Here is a tiny trained network, its code and every weight. The questions are about switching its units off for an input and a class, where a switched-off unit gives its printed mean instead of its output.

import numpy as np


def w(rows, s, z=0):
    codes = np.array(rows[::2]) - 128.0
    scale = np.full(codes.shape[1], s)
    scale[-1] = z or s
    return codes * scale


def f(y):
    return np.maximum(y, 0)


def log_softmax(a):
    a = a - a.max(-1, keepdims=True)
    return a - np.log(np.exp(a).sum(-1, keepdims=True))


def net(x, mask):
    res = np.array(x, float).reshape(1, 6) / 4 @ E
    y = f(res @ A[0][:, :-1].T + A[0][:, -1])
    res = res + np.where(mask, y, B[0][:, -1]) @ B[0][:, :-1]
    return log_softmax(res[-1] @ U[:, :-1].T + U[:, -1])


A, B = {}, {}
E = w([
[249,134,151,137,90,177],'x0',
[112,156,225,40,111,84],'x1',
[128,122,134,138,126,119],'x2',
[126,125,132,132,125,128],'x3',
[146,13,144,91,194,163],'x4',
[122,126,133,132,124,136],'x5',
],0.011)
A[0] = w([
[99,159,184,69,147,89,171],'N0',
[137,114,29,207,157,148,254],'N1',
[226,142,157,143,112,154,154],'N2',
[75,149,163,143,128,102,164],'N3',
[203,50,126,131,170,156,141],'N4',
[23,121,92,118,162,89,235],'N5',
[126,147,225,46,119,97,155],'N6',
[118,112,131,80,183,106,151],'N7',
[229,131,150,124,83,155,158],'N8',
[144,38,147,97,197,150,147],'N9',
[153,122,82,203,129,153,205],'N10',
[117,219,105,164,62,98,235],'N11',
[158,150,103,172,77,136,206],'N12',
[176,76,143,98,136,161,124],'N13',
[101,154,154,72,78,97,172],'N14',
[33,116,95,128,164,88,242],'N15',
[147,94,93,187,117,181,178],'N16',
[98,80,79,153,179,143,146],'N17',
[123,141,243,65,126,89,173],'N18',
[145,27,126,74,187,145,157],'N19',
[141,178,146,119,97,125,141],'N20',
[98,196,106,143,54,129,233],'N21',
[245,154,186,144,101,196,155],'N22',
[180,130,115,175,110,159,160],'N23',
[146,23,138,82,182,143,153],'N24',
],0.011,0.0062)
B[0] = w([
[99,157,208,94,148,99,203],'N0',
[130,135,35,207,166,165,250],'N1',
[236,102,80,62,71,90,198],'N2',
[113,169,173,137,158,106,179],'N3',
[171,85,114,107,184,160,206],'N4',
[62,169,164,206,247,145,234],'N5',
[130,125,255,13,103,126,221],'N6',
[94,114,175,119,136,165,170],'N7',
[233,108,118,60,63,95,204],'N8',
[138,21,149,97,182,196,210],'N9',
[114,128,42,151,189,95,210],'N10',
[130,212,92,184,89,31,242],'N11',
[119,138,40,134,90,88,193],'N12',
[163,79,122,91,144,149,180],'N13',
[110,178,168,93,102,69,194],'N14',
[83,164,153,206,202,174,230],'N15',
[160,86,62,145,168,114,200],'N16',
[145,93,140,181,176,178,190],'N17',
[107,146,237,48,106,143,226],'N18',
[110,26,143,118,158,182,217],'N19',
[154,164,129,116,98,93,170],'N20',
[116,194,117,175,105,56,224],'N21',
[232,107,120,96,80,124,223],'N22',
[156,90,64,123,137,87,181],'N23',
[136,19,167,101,173,200,216],'N24',
],0.0082,0.014)
U = w([
[64,205,67,253,145,117,254],'0',
[101,94,121,229,177,224,139],'1',
[183,144,18,170,69,53,138],'2',
[195,74,60,108,162,148,104],'3',
[84,232,192,150,142,66,117],'4',
[9,93,178,80,162,167,87],'5',
[176,177,143,77,5,59,106],'6',
[203,99,179,67,78,185,60],'7',
],0.0066,0.0025)

Each question gives the input, the list of numbers given to net, and the class t.
The units are the neurons (one row each of A and B). Each row of codes is followed by its name. A weight is (code - 128) times the scale printed after its matrix; where a second scale follows, it is the last column's (A, B and U).
mask holds one flag per neuron, in row order. A switched-off neuron (its flag False) gives its mean, the last column of its row in B, instead of its output. The means were averaged over made-up inputs and are rounded, as every weight is.
A unit's drop is (log p(t) with every unit on - log p(t) with that unit switched off) / (log p(t) with every unit on - log p(t) with every unit switched off).
The circuit of an input: a set's keep is (log p(t) with only the set's units on - log p(t) with every unit switched off) / (log p(t) with every unit on - log p(t) with every unit switched off). Starting from the 12 units with the biggest drops (on a tie, the unit counted first), units are removed one at a time, each time the one whose removal leaves the highest keep (on an exact tie, the one counted first), for as long as the keep stays at least 0.8.
circuit, biggest first: the units of the circuit, biggest drop first
most important unit: the unit with the biggest drop
k most important neurons: the k neurons with the biggest drops, biggest first
drop of u: that unit's drop, to one decimal
input [-8,-2,-6,1,1,6], class 1: most important unit -> N11
input [-1,6,6,-7,1,3], class 5: circuit, biggest first -> (N11, N22)
input [-7,-4,-8,-7,1,5], class 1: 3 most important neurons -> (N11, N17, N21)
input [5,0,-8,3,-8,5], class 2: 2 most important neurons -> (N6, N18)
input [1,2,7,4,-3,-1], class 6: 2 most important neurons -> (N5, N15)
input [0,-3,4,-6,-6,-5], class 0: 2 most important neurons -> (N22, N8)
input [-4,0,6,-8,-4,-7], class 0: 2 most important neurons -> (N6, N18)
input [1,-6,-5,6,-3,2], class 2: drop of N15 -> 0.2
input [-4,0,-2,2,-5,5], class 0: drop of N18 -> 0.3
input [-3,2,-8,5,7,-3], class 5: drop of N1 -> 0.1
input [-5,0,-3,-4,4,5], class 1: drop of N6 -> 0.3
